[128 = 0]

meret-bevaf: [150  96 208 136 111 213 175 117 166 124 106 126 146  90 203 108 174 135
 151  97 152 146 120 101 149 133 108]
vola-kasik: [147 125  93 101 103  96 127 120 127 134 125 121  94 138 121 119 130 132
  88 139 114 123 111 136 120 120 129]
lekeg-dis: [108 102 159 116 116 133 138 148  92  95 133 105 152 130  96 119 117 153
 101 114 108 147 161 130 118 113 116]
giluk-nogo: [125 129 129 153 134 140 119 118 143 145 133 141 127 126 142 120 147 104
 169 141 136 102 124 132 137 140 136]
giluk-nogo: [104 158 145 156 113 121 100 125 113 138 135 139 139 133 121 130 106 137
 136 167 128  98 117 162 110 122 147]
vola-kasik: [152 124 177 123 137 151 135 114 168 134 140 176 144 110 165 137 111 124
 133 112 155  94 106  94 102 120 145]
lekeg-dis: [149 120 114 126 114 121 126 132 129 135 132 106 113 141 122 116 167 120
 148 143 116 115 129 135 162 122 117]
vola-kasik: [122 107 101  95 140  94  70  60 109  90 153 160 119 152 105 165  77 143
  46 104 145 187  92 132 121  95 158]
lekeg-dis: [152  37 194 138  69 192 127  56 163 127 145 141 105 128 199  51 213  83
 140 141 118  95  90 134 134 126 130]
giluk-nogo: [141  81 148  97 102  87  66  83  83  85 169 136 146 157  61 156 107 180
  83 111 134 145 111 142 176  53 149]
lekeg-dis: [136 141 118 117 116  89 156 175 115 150 109 115 133 119  89 124 116 158
 141 120 112  96 145 125 134 125 118]
meret-bevaf: [105 110  80 104 152  54 109 134  84 118 131 136 139 144  41 147  76 153
 108  85 114 149 144 124 138 115 138]
lekeg-dis: [123 122 117 111 166 117  77  82 109  76 148 107 137 191 120 150 121 114
 103 109 104 239  89 134 158 110 119]
vola-kasik: [155 154  73 102 177 126 164 178 160 132 138 127 106 119 135 150 129  89
 122 126 137 107 174  78  96 155 116]
vola-kasik: [ 83 168 117 147 147 141  91 110 103  99 132 116 133 148 137 152  96 124
  92 155 128 194 120 162 103 135 134]
giluk-nogo: [ 87  97 110 161 132  91  58  60  99 134 140 159 135 156  88 121 116 119
 160 121 125 141  90 168 165 121 161]
giluk-nogo: [137 123 184 168 223 197 112 120 162 105 154 139 196 135 154 173 165  93
 251  76 169 176 139  76 215 132 114]
giluk-nogo: [135  94 102 119 177 135 112 112 137 104 158 128 126 153 121 134 154  79
 146 105 125 156 144  99 150 135 122]
giluk-nogo: [130 132 128 137 127 128  96 120 123 120 160 131 126 146 120 134 136 111
 133 162 129 103 132 140 127 115 139]
giluk-nogo: [101 107 149 119 160 137  97 117  98  73 165 133 160 148  98 153  95 128
  94 110 129 171 153 119 112 109 135]
meret-bevaf: [103 111  67 120  94 113 129 140  76 110 116  66  94 136  88 112 157 140
  84 150 103 165 170 168 149 130 108]
vola-kasik: [131  84 130 133  92 111 116 108 104 130 121  94 122 154 104  88 179 134
 159 126  92 141 110 157 191 115 113]
meret-bevaf: [134 156 130 123 130 110 126 138 135 136 130 134 127 140 132 129 108 125
 121 145 115 113 110 130 100 128 131]
lekeg-dis: [125 161  96 116 158 109 149 158 136 139 115 146 128 105 118 159  84 139
 112 110 148 123 147 104 100 142 133]
meret-bevaf: [147 178 128  92 104  95 171 155 139 151  80 135 120 101 143 142  68 186
  68 113 129 134  93 121  83 125 126]
lekeg-dis: [ 99 172 148 157 126 150 158 174 126 148 105 131 147  89 137 134 102 147
 143 144 145  96 160 135  93 149 129]
meret-bevaf: [142 152 152 128 132 109 155 145 150 163  97 155 149 105 133 135  98 158
 160  96 138 105 101 109 130 130 132]
meret-bevaf: [117 113 109 117  95 134 160 145 104 120  97  77 108 121 126 100 154 144
  97 127 103 166 148 147 135 139 100]
vola-kasik: [133 116 103 109 184 118 159 123 142 120  85  94 135 162 145 114 145 104
 162  51  83 247  91  97 172 162  85]
vola-kasik: [114 183 123 133 123 118 130  97 149 155  80 155 117 117 179 137  75 149
  96 122 137 171  53 147  91 147 142]
vola-kasik: [140 131 164 128  97 142 115 109 138 125 141 134 122 138 157 113 134 125
 108 161 121 107  99 143 103 114 135]
lekeg-dis: [110 149 117 138 137 139 128 154 113 121 134 122 134 111 113 152 114 137
 119 143 148 120 170 131 117 130 131]
vola-kasik: [140  99 142 129 121 125 137 131 132 140 130 139 137 114 112 121 143 136
 159 108 136  95 138 115 155 120 130]
vola-kasik: [161 142 138 131  75 112 154 122 167 193  95 164 102  91 162 104 131 149
 142 142 144  46  81 134 117 130 145]
giluk-nogo: [123  99 160 125 138 135 124 125 129 116 153 163 150 117 114 131 106 125
 126 110 141  94 147 106 103 118 145]
meret-bevaf: [128  93 129 110 147 127 117 118 125 100 160 134 129 149 116 121 128  98
 110 118 113 133 141 109 108 124 129]
lekeg-dis: [110 147  84 145 103  98 123 159  99 145 125  86 103 151  97  97 153 112
 142 184  86  98 149 171 126 143 117]
giluk-nogo: [179 128 152  94  87 127 112 145 122 103 175 113 119 137 114 148 142 153
  78 175 137  77 146 127 126  71 130]
meret-bevaf: [146 172 101 122  98  84 129 164 119 155 123 113 110 132 103 132 120 151
 121 172 116  76 127 150 122 116 129]
lekeg-dis: [135 142 150 130 147 158 142 138 143 122 123 134 146 106 148 155 122 141
 135 109 158 143 138 106 136 127 124]
meret-bevaf: [116 152 175 120 155 139 148 129 151 115 115 128 145 167 183  91  97  87
 117 121  66 176  74 116  46 160 111]
lekeg-dis: [102 198 118 142 154 121 160 173 127 141  81  87 137 148 150 116 109 119
 148 135  80 184 109 142 100 171  96]
meret-bevaf: [164 148 121 119  90  77 136 177 116 162 128 117 127 120  75 136 132 174
 154 150 127  45 143 135 162  96 128]
giluk-nogo: [125 134 127 135 164 114 128 135 138 138 130 145 145 136 119 133 115 111
 168 107 124 123 124 109 130 140 130]
[103 107 152 148 157 113  88 101 117 122 154 171 164 140  95 138  97 121
 163 106 136 114 121 125 133 118 155] : giluk-nogo
[152 137  86  98  82 128 180 142 140 156  80 130  86  55 144 149 120 189
  62 112 181 117 145 120 128 127 130] : meret-bevaf
[120 143 123 127 147 136 140 150 128 122 127 123 135 122 128 139 117 124
 125 125 131 135 150 117 112 138 122] : vola-kasik
[ 71 112 125 143 164 110 122 112 111 127 117 163 152 127 105 119  74 116
 134  86 117 153 126 126  91 155 145] : giluk-nogo
[154 159 114 130 123 131 143 144 167 164 132 161 105  97 155 138 123 116
 130 157 160  51 133 113  93 138 146] : vola-kasik
[166 152 150  49 115 126 213 215 144 104 126 111 118 108 144 124  79 146
  15 128  99 100 169  74   4 126 103] : vola-kasik
[133 174 161 123 148 172 155 187 139 103 147 110 145 120 154 148 115 118
 106 161 131 114 174 106  68 134 113] : giluk-nogo
[158  78 165  92  32  97 151 134 104 131 118  98 111 134 104  68 153 174
  85 140  79  86 111 152 128  90 115] : vola-kasik
[114 142  61 139 114  81 120 144  97 157 109 117 110 112  72 144 125 159
 140 135 142 108 153 155 170 127 135] : meret-bevaf
[134 142 106  89 158 130 140 160 124  88 151 109 119 143 124 148 106 110
  63 134 115 155 164 101  74 130 115] : vola-kasik
[157 141 147 137 116 121 141 127 155 164 105 131 131 127 150 115 149 136
 180 123 123 109  86 127 162 129 121] : lekeg-dis
[153 119 168 135 107 124 131  98 154 155 106 134 132 145 162  93 153 126
 174 116 104 129  56 134 158 126 122] : lekeg-dis
[125 138 118 148 116 130  99 136 104 123 148 105 129 136 101 143 154 136
 150 166 138 110 154 155 170 110 129] : lekeg-dis
[102 184 172 140 139 115 124 131 118 126  95 117 165 158 144 127  78 151
 135 121  89 192  66 150 106 134 118] : meret-bevaf
[106 137 126 160 111 173 171 131 141 154  72  97 114 102 183  91 169 120
 158 128 121 163 121 148 140 175 103] : meret-bevaf
[129 192 115 131  88 120 115 132 111 136 106 109 114 114 135 164 105 187
  82 170 152 143 108 171 135 106 134] : meret-bevaf
[118 111 125 121 169 231 133 149 117  46 175  87 133 104 148 181 165 107
  75 137 182 189 239  97 131 125 107] : lekeg-dis
[ 85 182 128 182 164 170 124 147 141 139 130 127 135 130 168 123 130  73
 173 177 126 119 145 145  83 177 128] : giluk-nogo

vuk-vubif: [149 202 134 155  94  89 139 153  74  86 161 142  90 137 129  92 134 119
 111  79  84 134 130 166 103  99 118]
vuto-vegab: [139 126 128  89 131 149 132 131 117 137 113 113 127 145 157 165 134 142
 167 117 154 178  92 129 131 101 133]
vuk-vubif: [147 133 122  74 123 104 127 143 122 130 137 106 127 143 142 149 124 120
 147  97 144 134 100 135 167 106 157]
rafof-kef: [118 144 105 182 159 142  86  91 113 134 138 124  92 150 151 120 120 125
  55 112 105 168 153 123  94 116 122]
ruma-kote: [120 143 132 111 110 122 146 130 136 137 114  98 131 122 107 104 139 118
 103 115 140 125 127 128 125 119 125]
vuto-vegab: [137 141 136 134 144 101 126 153 123 147 128 123  86  81 143 159 132 173
 134 132 145 148 118 116 208 191 118]
vuk-vubif: [147  87 123 118 117 158 143 135 122 172 126 100 178 159 140 115 157 119
 133 158 174 117 116 118 138 106 150]
ruma-kote: [111 130 160  68  77 163 148 139 116 121 106  98 109 146 147 133 139  97
  98 120 129 109 140  97 142 122 112]
rafof-kef: [159 116 114 139 134 148 135 112 163 111 148 197 134 167 148 185 136 117
 153 154 128  86 109 127 157 131 156]
ruma-kote: [187 158 124 132  87 133 153 160  82 131 160 142 122 177 166 113 154 111
 121 109 127 112 107 155 154  95 142]
vuk-vubif: [153 115  99 124 124 199 139 107 160 163 116 159 161 169 133 111 115 113
 126 122 140 131 107 152 126 125 117]
vuto-vegab: [149 162 126 114  88 181 145 139 121 145 143 142 121 168 148 146 139 128
 134 106 153 152  98 127 198 158 122]
ruma-kote: [131  85 132  82 126 131 120 150 110 138 128 112 166 128 134 121 105 127
 184 128 137 128 121 132 135 122 136]
vuk-vubif: [189 154  77 251 180  96  97 125  95 165 184 160 111 141 154 101 140 161
  87 127 124 156 123 169 144 135 148]
vuto-vegab: [128 136 119 159 175  39 121 118 138  95 132 127 126  93 102 138 138 145
 149 136 117 128 122 148  68  80 160]
vuto-vegab: [138 123 124 139 115 162 145 112 129 129 111 137 141 157 133  93 137 100
  96 134 112 110 138 143  60  79 114]
ruma-kote: [136 109 132 131 149 109 120 141  89 134 122 102 137 118 146 126 135 150
 162 137 137 164 120 136  89  90 133]
vuk-vubif: [134 141 123 164 145 135 118 121 121 158 125 116  87 119 153 134 143 148
  70 134 137 150 137 112 159 156 115]
vuk-vubif: [108  94 132 150 146 138 129 109 162 117 118 156 154 115 107 146 130 134
 154 175 129 104 139 113 101 142 129]
ruma-kote: [165 164 134 104  55 234 145 140  92 105 136 202  94 202 185 105  94  80
 105  78  64 111 133 158 131 129  70]
ruma-kote: [117 144 135 149 132 151 122 111 141 108 131 163  94 134 145 183 136 140
 127 142 122 139 129 104 150 160 120]
vuk-vubif: [147 107 107  97 156 112 115 119 148 139 129 122 137 141 143 160 120 125
 144 122 146 130 103 132 147 104 163]
rafof-kef: [105 168 142  50  85 158 174 131 160 141  67  87 126 105  89  92 118 119
 121  77 144 159 103 147 114 122  81]
vuto-vegab: [124 126 116 205 167  83 100 107 107 145 152  88 110 132 141 133 176 138
  55 162 147 135 154  96 116 107 167]
vuto-vegab: [115 126 122 121 122  87 104 148 118 125 170 112 160 118  92 105 104 126
 156 109 132 119 135 131 173 161 154]
rafof-kef: [110 119 140 159 130 167 119 123 101 143 135 111 132 146 152 168 165 156
 143 165 167 180 126  85 141 145 132]
ruma-kote: [101 113 116 171 147 165 105  87 134 140 126 117 138 156 130 126 140 120
  84 150 134 149 152 102  84 115 131]
ruma-kote: [ 83  92 157 118 137 115 133 136 153 113  88 134 138  48  83  96  93 141
 152 156  97  93 166 123  90 173  80]
vuto-vegab: [122 152 145 105  97 137 137 132 138  94 129 158  90 132 134 145 116 106
 107 113  94  89 142 119 155 152 111]
rafof-kef: [146 128 142 128 132  96 115 161  65 134 139  96  90 117 175 130 138 143
 114 123 122 143 137 121 146 118 129]
rafof-kef: [100 128 137 107 133 111 123 131 123 142  94  77 115  84 109  80 108 130
  92 107 117 144 150 131  96 126  97]
rafof-kef: [111 131 146 138 103 134 125 131  86  94 140 122 134 153 133 112 137 107
 129 130 104 126 151 121  69  89 127]
rafof-kef: [153 157 124 157 112 163 127 119  99 112 137 163  84 171 175 123 131 106
  75 112  86 124 141 139 101 102 108]
rafof-kef: [130 112 134 138 158  56 101 143  90 113 159  96 121 121 149 169 152 146
 151 148 143 134 128 105 142 104 180]
ruma-kote: [153 189 132 231 130  92 166 134 121 121 141 160 100 103 112 123 190 167
 111 158 134 132 119 144 115 137 121]
rafof-kef: [144 134 117  49 109 122 130 133 143 103 138 138 143 163 129 149  99  95
 170  80 122 115  95 151 147  94 155]
rafof-kef: [105 114 104 121 150 107  92 104 148 115 144 124 158 136  95 108  89 106
 130 104 110 125 140 140  97 112 150]
vuto-vegab: [131  82 104 118 162 129  96 113 105 158 128  78 172 159 145 111 123 121
 135 127 150 168 122 133  74  59 160]
vuk-vubif: [189 154  99 150 157 123 114 126 116 117 144 192  79 149 182 152 105 136
 127  96  88 141 104 175 132 109 123]
vuto-vegab: [110 183 148 119  64 127 161 141 135  78 161 153 148 149  80 139 148 112
 173 112 133 112 112 126 155 147 141]
ruma-kote: [124 122 100 148 166 109 106 107 146 139 122 127 144 110 101  89  96 131
 120 109 113 145 133 159  82 115 124]
vuk-vubif: [145 129 118 108  98 163 147 128 123 136 125 127 164 168 123  86 126  97
 130 108 128 123 116 156  92  84 125]
ruma-kote: [146 139 138 128 105 132 144 142  92 133 136 104 120 157 157 134 168 122
 113 133 147 134 120 117 132  95 142]
rafof-kef: [116 147 124 118 159  64 156 113 198 138  79 103 106  55  76 120 137 143
  90 127 140 109 120 138 117 129 123]
vuto-vegab: [136 127 150 141 132 111 152 143 114 134  94 115  93  87 145 113 150 143
  96 151 118 113 143 126 101 120  98]
vuto-vegab: [133 142 155 119  95 119 145 165 104 133 125 119  91  96 138 103 129 130
  95 125 113  95 150 120 177 173  97]
vuk-vubif: [116 164 155 140  81 155 157 142 121  91 130 172 118 122 110 116 128 126
 148 126  98 112 138 134 121 161  88]
vuk-vubif: [154 142 147  99  78 151 158 167  96 121 139 143 131 147 148 129 137 123
 165 119 130 117 110 137 165 135 118]
[129  71 128  80 156 134 114 117 133 116  96 129 141 131 154 140  97 111
 155 136 105 116 132 135  61  71 128] : vuk-vubif
[ 84 119 145 138 117 134 123 115 149 104 133 136 139 119  97 139 129 119
 128 153 122 102 156  94 128 162 128] : vuto-vegab
[130 148 136 160 115 117 148 126 127 116 128 136 118 126 118 110 153 121
  97 141 117 103 141 130 101 116 123] : vuto-vegab
[123  91 135  80 145  88 109 155 122 127 113 117 125  73 123  97  69 129
 148 111  93 100 148 145 132 147 109] : vuto-vegab
[114 108 117 102 181  91  96 120 122 136 111  84 133 102 131 151 110 158
 169 114 145 195 108 133  96  94 144] : ruma-kote
[126 127 138  27 101 129 133 153 145 107  98 143 110  97 119  94  47  97
 142  65  72  89 134 163 141 146  83] : ruma-kote
[142 158 124 218 156 138 123 109 128 135 129 167  60 114 160 149 152 158
  61 154 110 138 146 117 137 166 101] : vuk-vubif
[142 137 124 163 135 101 136 135 132 123 137 151 125 108 115 110 131 136
 124 137 114 104 134 145 124 138 125] : ruma-kote
[ 97 184 170  78  69 123 148 157 105  91 119 107  81 106 118 126 124 122
 120  85 108 136 137 115 156 156  93] : vuk-vubif
[112  99 104 115 185  88  86  94 168 125 120 118 118 111 122 144  93 118
  98 120 112 116 143 123 113 115 152] : rafof-kef
[ 93  79 150 123 171 110 116 112 131 122  81  95 115  85 139 153 135 145
 125 174 126 134 153  94  61 101 120] : vuto-vegab
[147 160 127 144 133  47 132 166  93 138 156  89 123  96 113 111 150 158
 143 112 152 148 109 146 164 128 154] : rafof-kef
[103 101 111 112 151  80  96 117 148 109 147 118 173 119  80 102  87 107
 152 113 111 105 142 141  99 112 160] : rafof-kef
[150 115 103 127 114 166 120 131 151 130 157 196 164 153 114  98  75 105
 155 110  99  86 129 162 162 171 119] : ruma-kote
[152 166 118  84  97 186 166 111 175 124 116 168 124 178 139 186 143 116
 152 105 155 142  71 137 168 121 133] : rafof-kef
[ 90 105 116 167 163 172 100  89 135 141 113 124 156 131 116 127 119 148
 142 148 137 191 137 117  64 127 112] : ruma-kote
[ 87  73 140  86 116 179 109 144 114 154 103 103 180 100 104  63  66 128
 167 122 118 145 156 130 107 168  78] : vuk-vubif
[134 104 140 193 173  52 139 131 148 123 121 137 110  64 117 144 167 157
 108 202 128  68 152 109 120 141 144] : rafof-kef

vogpivef: [155 138  92 162 131 130 119 109 203 109  90  80 153 119  92 134 108 169
 178 155 145 138 147 113 125 188  98]
vogpivef: [126 126 141 124 169 127 111 147 137 143 136 117 126 142 154 129 154 131
 136 143  86 129 106 106 127  68 123]
sakuvib: [151 114 134 142  74 132 129 109 105 125  98  82 161 159 111  96 141 148
  96 115 123 143 142 126 118 173 133]
mabtuke: [198 134 226 100 153 200  84 138  71 104 113 156 117 118  77 126 102 114
 124 142  73 104 168 216 199 143 140]
sakuvib: [157 111 107 166 105 151 124  89 117 101  93  68 156 142 128 105 126 165
  95 125 126 125 190 113 127 178 113]
bekigirot: [105 121 114 155 180 126 118 102 153 113 150 124 104 150 172 110  87 101
 134  69 147  92 178 118 124 126 145]
bekigirot: [153 122 107 117 145 144 129 120 134 129 102 107 163 119 118 143 146 133
 150 160  91 122 137 124 125 117  91]
sakuvib: [126 123 143 108 140 123 139 102 121  96 162 180 133  89 128 159 117  44
 102 132 126 106 138 121 151 129 125]
mabtuke: [123 112  97 157 121  90 129 144 129 132 138 133 108 120 115 125 116 119
 170  97 176 118 108 153  72 131 147]
bekigirot: [125 101 138 105 121 128 130 134  98 150 142 180  93 142 135 124 150  99
 142 101 115 111 112 155 125  82 134]
mabtuke: [112 120 125 145 129  99 135 109 128 105 155 113 150 120 156 131 136  87
  78 125 131 128 127  77 115 125 135]
mabtuke: [162  87 152  98 109 152 128  95  99 120 126 174 129 132 118 136 169  75
 113 132  73 107 139 133 158 103 103]
mabtuke: [118 132 113 107 140 130 144 119 123 132 126 110 168 121 153 143 154 121
  99 158  94 135 126  88 130 101 102]
vogpivef: [113 121 101 130  76 122 149 123 116 143 121 156  97 138 113 112 111 144
 145  86 184 127 134 163 112 164 143]
bekigirot: [150 102 111 139 130 126 127 104 139 104 129 140 133 103 120 149 148 102
 133 150 114 114 137 109 128 122 100]
bekigirot: [110 137 153 109 101 120 150  99 109 101 157 160 142 109 131 136 109  66
  64 116 146 127 140 115 154 166 145]
vogpivef: [122 145 138  66 166 157 145 130  94 137 133 156 156 104 142 158 131  93
 115 154  82 114 137 140 156  90 106]
bekigirot: [161  91  88 165 103 142 130  95 115  92 110 107 140  96 130 146 173 157
  93 181 109 128 160  83 129 128  79]
mabtuke: [138  76  94 134  39 133 157 100  59 125 119 172 100 122 115 119 159 128
 100 103 157 117 148 153 111 144 120]
sakuvib: [164 115 180 110 103 122 125  98 111  93 139 150 165 114  88 136 126  37
  96 126 109 119 128 139 148 168 137]
sakuvib: [134 115 156 124  87  83 123 148 140 149 136 138 129 153  97 115 156  96
 150 112 131 149  55 133  99 124 153]
mabtuke: [109 134 123 103 105 138 143 119 156 148 124 171  99 141 126 129 130 139
 146 122 137 136 121 127 157 132 118]
bekigirot: [ 90 136 119 101  88 123 162  86 154 136 133 149 138 154 146 119 123 103
  96 101 143 139 137  92 153 162 125]
bekigirot: [121 150 144 100 131 131 131 137 164 143 123 128 146 128 128 145 155 141
 126 177  93 157  92  90 158 110 106]
vogpivef: [104 143 140 123 124 111 142  94 151 117 137  82 186 154 161 116 131  97
  62 123 110 147 133  56 139 151 132]
vogpivef: [127 140 162 132 167 157  95 162 130 150 125 123  84 160 148 107 125 181
 145 123 105 129 129 146 152  88 143]
mabtuke: [170  96 115 159 136 142 103 144  88 132 101 100 115 141 110 106 131 159
 168 107 123 105 149 183  89 116 132]
sakuvib: [128 149  53 200 197 115 111 171 169  98 131  91 104  41 130 177 108 211
 178 205 176 129 131 109  90 110 100]
bekigirot: [118 106  81 101  86 136 170  77 101 144 104 138 151 163 128 102 104  91
 138  49 154  99 180 165 104 175 125]
sakuvib: [ 73 153  58 118 110 113 176 142  92 160 120 106 143 128 154 118  95 165
 126  90 193 132 141 149  75 147 142]
mabtuke: [140 109 147 107 118 132 131 110 114 120 139 168 126 121 120 139 144  79
 118 128 106 115 127 132 146 117 121]
sakuvib: [156 134 142 136 108 147 120 130 127 103 118 139 122  89  93 149 132 153
 118 180 128 141 130 132 159 154 112]
sakuvib: [125 132 137 125  97 121 137 140  98 127 131 120 142 114 128 134 155 143
  83 159 123 152 104 108 127 123 128]
bekigirot: [144 141 145 125 100 117 136 133  90 106 130 128 156  95  85 134  96  97
 111 124 161 129 128 170 115 185 152]
bekigirot: [119 145 110 143 122 125 131 128 149 135 110  90 138 146 125 109 101 163
 141 110 157 138 140 132 114 166 137]
mabtuke: [120  99 112 151 108  94 131 110 151 123 145 140 113 140 134 121 143  96
 134 101 146 123 114 103 104 126 133]
sakuvib: [130 118  67 169 120 148 138  94 148  97 113 127 104  96 131 140 110 175
 130 141 169 116 189 113 135 166  97]
vogpivef: [123 133 111 123 168 101 138 129 126 107 153 130 163  82 131 162 116  65
 130 142 131 111 120 120 101 115 123]
vogpivef: [137 110 117 160  99 117 126 100 159 109 122 103 137 134 132 124 158 142
 101 149 122 145 128  70 132 144 110]
sakuvib: [151 127 136 152 174 126  97 143 172 110 137 137 104 100 112 151 127 129
 172 162 119 120 116 125 136 107 116]
vogpivef: [ 87 132  73 160 189  96 128 147 167 130 159 133  92 106 168 146 108 132
 171 117 169 110 122 108  88  85 130]
mabtuke: [153 147 163 119  93 154 122 129 123 118 107 126 136 118  91 129 126 159
 107 164 121 152 130 139 169 172 124]
vogpivef: [103 147 110 119 103 142 144 135 124 155 113 148  92 151 119 103  79 166
 161  74 186 125 150 185 127 171 152]
vogpivef: [118 121 114 117 120 135 136 129 131 149 121 142 112 143 140 126 147 148
 139 127 120 131 122 123 131 105 115]
[105 133 130 115 168 120 114 175 137 183 130 128  96 174 152 107 133 152
 188  94 117 125  91 154 100  62 147] : vogpivef
[101 150 150 114  57 123 146 156  81 157 124 132 114 151 118  98 120 170
  91 103 170 162 102 158 125 161 170] : bekigirot
[122  93  99 146  70 120 140  99 149 138 118 145  96 159 131 109 157 147
 133 103 146 134 128 105 123 139 117] : mabtuke
[103 128 158  77 132 111 145 138  79 154 153 142 158 149 157 123 150  63
  90 104  93 126  95 125 117  79 148] : vogpivef
[182  76 104 151 109  87 109 146 154 140 107 114 142 125  80 141 201 119
 204 162  96 134  57 124  66  86  97] : vogpivef
[118 124 109 134 123 118 134 118 151 131 126 117 134 137 139 127 139 133
 129 129 129 135 124  99 121 127 118] : vogpivef
[117 105 127 133 109 122 128 114 141 143 131 135 107 167 151 109 158 131
 121 107 116 132 120  99 130 105 126] : sakuvib
[137 151 174  97  75 147 141 121 103 107 132 176 129  92  86 147 116 114
  81 160 140 148 125 147 184 182 133] : mabtuke
[128 129 108 131 191 115 116 120 185 134 128 123 129 148 126 122  81  86
 213  76 140  92 144 155 102 132 134] : bekigirot
[163 102  97 166 144 118 113 105 182  92 123 119 135  91 111 160 154 122
 156 179 114 122 130  85 124 125  83] : bekigirot
[138 109 108 159 100 109 129 112 136 110 125 113 133 122 118 126 139 128
 120 130 146 132 129 108 108 150 124] : sakuvib
[149 104 151 114 101 164 118  95 151 137 107 156 101 170 123 111 157 140
 134 124  87 128 145 120 180 126 105] : mabtuke
[ 95 161 166  86 141 119 136 140 139 149 149 154 129 148 133 121  97  88
 130  95 135 132 106 144 145 132 161] : bekigirot
[142 119 129 157 136 115 111 138 129 126 120  75 148 143 135 114 148 148
 121 137 111 138 117 106 102 115 131] : sakuvib
[128 135 189 102 113 122 120 149  81 149 135 121 142 169 123  94 122  98
 104  85 114 133 105 165 123 129 176] : vogpivef
[151  74  54 115  24 107 177  76 136 130  95 158 160 108  87 154 199 109
 140 159 130 140 106  97 102 152  62] : vogpivef
[ 95 151 148 131 186 123 116 121 182 120 159 128 116 141 170 128 103 107
 120 117 122 124 136  86 157 112 140] : bekigirot
[118 131 116 128 110 142 140 135  82 130 126 141 107 118 130 122 108 151
 114 110 160 121 152 164 124 142 141] : mabtuke
[130 102  97 130  38 119 154 112 117 142 106 146 117 138 105 119 163 156
 123 126 153 149 112 125 116 155 114] : bekigirot
